Here is a tiny trained network, its code and every weight. The questions are about switching its units off for an input and a class, where a switched-off unit gives its printed mean instead of its output.

import numpy as np


def w(rows, s, z=0):
    codes = np.array(rows[::2]) - 128.0
    scale = np.full(codes.shape[1], s)
    scale[-1] = z or s
    return codes * scale


def f(y):
    return y / 2 * (1 + np.tanh(0.7978845608 * (y + 0.044715 * y**3)))


def log_softmax(a):
    a = a - a.max(-1, keepdims=True)
    return a - np.log(np.exp(a).sum(-1, keepdims=True))


def net(x, mask):
    res = np.array(x, float).reshape(1, 6) / 4 @ E
    y = f(res @ A[0][:, :-1].T + A[0][:, -1])
    res = res + np.where(mask, y, B[0][:, -1]) @ B[0][:, :-1]
    return log_softmax(res[-1] @ U[:, :-1].T + U[:, -1])


A, B = {}, {}
E = w([
[72,37,208,111,100,158,140],'x0',
[130,130,129,126,123,125,132],'x1',
[58,160,147,138,207,65,162],'x2',
[135,128,135,122,129,123,130],'x3',
[165,125,165,245,140,162,210],'x4',
[130,128,130,130,128,124,124],'x5',
],0.011)
A[0] = w([
[184,232,64,132,149,94,125,236],'neuron 1',
[171,157,107,174,116,157,122,152],'neuron 2',
[47,80,148,86,107,132,96,152],'neuron 3',
[120,131,105,45,115,90,36,243],'neuron 4',
[75,155,114,145,176,73,136,190],'neuron 5',
[210,101,100,111,72,154,100,226],'neuron 6',
[155,136,156,254,145,169,216,182],'neuron 7',
[156,47,166,105,68,182,120,167],'neuron 8',
[178,135,161,247,149,175,213,196],'neuron 9',
[121,78,200,156,127,153,182,124],'neuron 10',
[54,95,129,62,100,126,82,164],'neuron 11',
[18,165,155,150,236,49,158,205],'neuron 12',
[204,163,87,168,133,119,154,172],'neuron 13',
[43,10,224,105,101,164,143,207],'neuron 14',
[126,161,87,56,137,81,67,197],'neuron 15',
[107,92,199,145,126,189,178,128],'neuron 16',
[128,72,182,172,124,179,188,130],'neuron 17',
[214,94,107,119,38,189,94,254],'neuron 18',
],0.008,0.007)
B[0] = w([
[162,190,90,160,185,116,128,240],'neuron 1',
[155,126,134,158,143,151,107,163],'neuron 2',
[91,91,155,75,158,141,135,182],'neuron 3',
[87,152,90,85,164,135,96,234],'neuron 4',
[123,161,130,117,161,94,168,192],'neuron 5',
[135,139,105,132,129,186,53,205],'neuron 6',
[158,108,169,221,118,120,153,234],'neuron 7',
[125,91,105,113,91,136,93,194],'neuron 8',
[178,115,156,247,122,135,135,239],'neuron 9',
[112,111,138,153,87,106,138,172],'neuron 10',
[89,106,139,75,171,132,119,193],'neuron 11',
[95,147,148,119,146,56,240,246],'neuron 12',
[174,143,139,172,169,163,113,188],'neuron 13',
[76,36,165,96,84,120,139,241],'neuron 14',
[82,173,86,100,128,120,121,210],'neuron 15',
[113,100,138,150,79,102,140,173],'neuron 16',
[125,109,132,160,84,111,124,179],'neuron 17',
[146,117,100,133,112,193,22,234],'neuron 18',
],0.011,0.012)
U = w([
[128,241,16,96,168,202,25,229],'0',
[253,149,133,210,194,238,80,127],'1',
[84,246,13,89,180,17,184,209],'2',
[205,194,167,200,225,66,216,60],'3',
[79,37,116,29,133,205,54,125],'4',
[155,51,148,178,2,160,85,110],'5',
[47,89,215,4,189,87,205,153],'6',
[69,98,206,176,80,47,227,3],'7',
],0.0045,0.0019)

Each question gives the input, the list of numbers given to net, and the class t.
The units are the neurons (one row each of A and B). Each row of codes is followed by its name. A weight is (code - 128) times the scale printed after its matrix; where a second scale follows, it is the last column's (A, B and U).
mask holds one flag per neuron, in row order. A switched-off neuron (its flag False) gives its mean, the last column of its row in B, instead of its output. The means were averaged over made-up inputs and are rounded, as every weight is.
A unit's drop is (log p(t) with every unit on - log p(t) with that unit switched off) / (log p(t) with every unit on - log p(t) with every unit switched off).
The circuit of an input: a set's keep is (log p(t) with only the set's units on - log p(t) with every unit switched off) / (log p(t) with every unit on - log p(t) with every unit switched off). Starting from the 12 units with the biggest drops (on a tie, the unit counted first), units are removed one at a time, each time the one whose removal leaves the highest keep (on an exact tie, the one counted first), for as long as the keep stays at least 0.8.
circuit, biggest first: the units of the circuit, biggest drop first
unit that matters most: the unit with the biggest drop
top k neurons: the k neurons with the biggest drops, biggest first
drop when u is switched off: that unit's drop, to one decimal
input [7,-1,1,-5,-3,-5], class 6: circuit, biggest first -> [neuron 18; neuron 3]
input [0,4,6,1,-1,-7], class 2: unit that matters most -> neuron 14
input [2,4,-3,-5,0,8], class 4: circuit, biggest first -> [neuron 9; neuron 7; neuron 1]
input [1,6,-7,6,-1,0], class 4: circuit, biggest first -> [neuron 9; neuron 7]
input [8,5,1,1,-2,8], class 6: circuit, biggest first -> [neuron 18; neuron 3]
input [0,7,-1,5,-4,-5], class 0: circuit, biggest first -> [neuron 14; neuron 12; neuron 4]
input [0,6,1,-7,-3,4], class 2: top 2 neurons -> [neuron 18; neuron 14]
input [-8,-5,4,-8,1,-3], class 3: top 2 neurons -> [neuron 13; neuron 4]
input [5,-1,3,-1,0,-3], class 6: top 3 neurons -> [neuron 9; neuron 7; neuron 3]
input [3,8,3,3,-1,4], class 6: top 2 neurons -> [neuron 9; neuron 7]
input [-2,-3,5,0,0,5], class 2: top 2 neurons -> [neuron 9; neuron 7]
input [2,-1,3,0,0,6], class 6: top 3 neurons -> [neuron 9; neuron 7; neuron 1]
input [0,-2,5,-2,-2,-1], class 2: drop when neuron 14 is switched off -> 0.4
input [2,8,4,-5,3,4], class 7: top neuron -> [neuron 1]
input [6,-5,2,8,-4,-1], class 6: drop when neuron 18 is switched off -> 0.2
input [3,2,2,-5,1,5], class 7: drop when neuron 6 is switched off -> 0.1
input [-4,-2,1,-6,1,-3], class 3: drop when neuron 6 is switched off -> 0.2
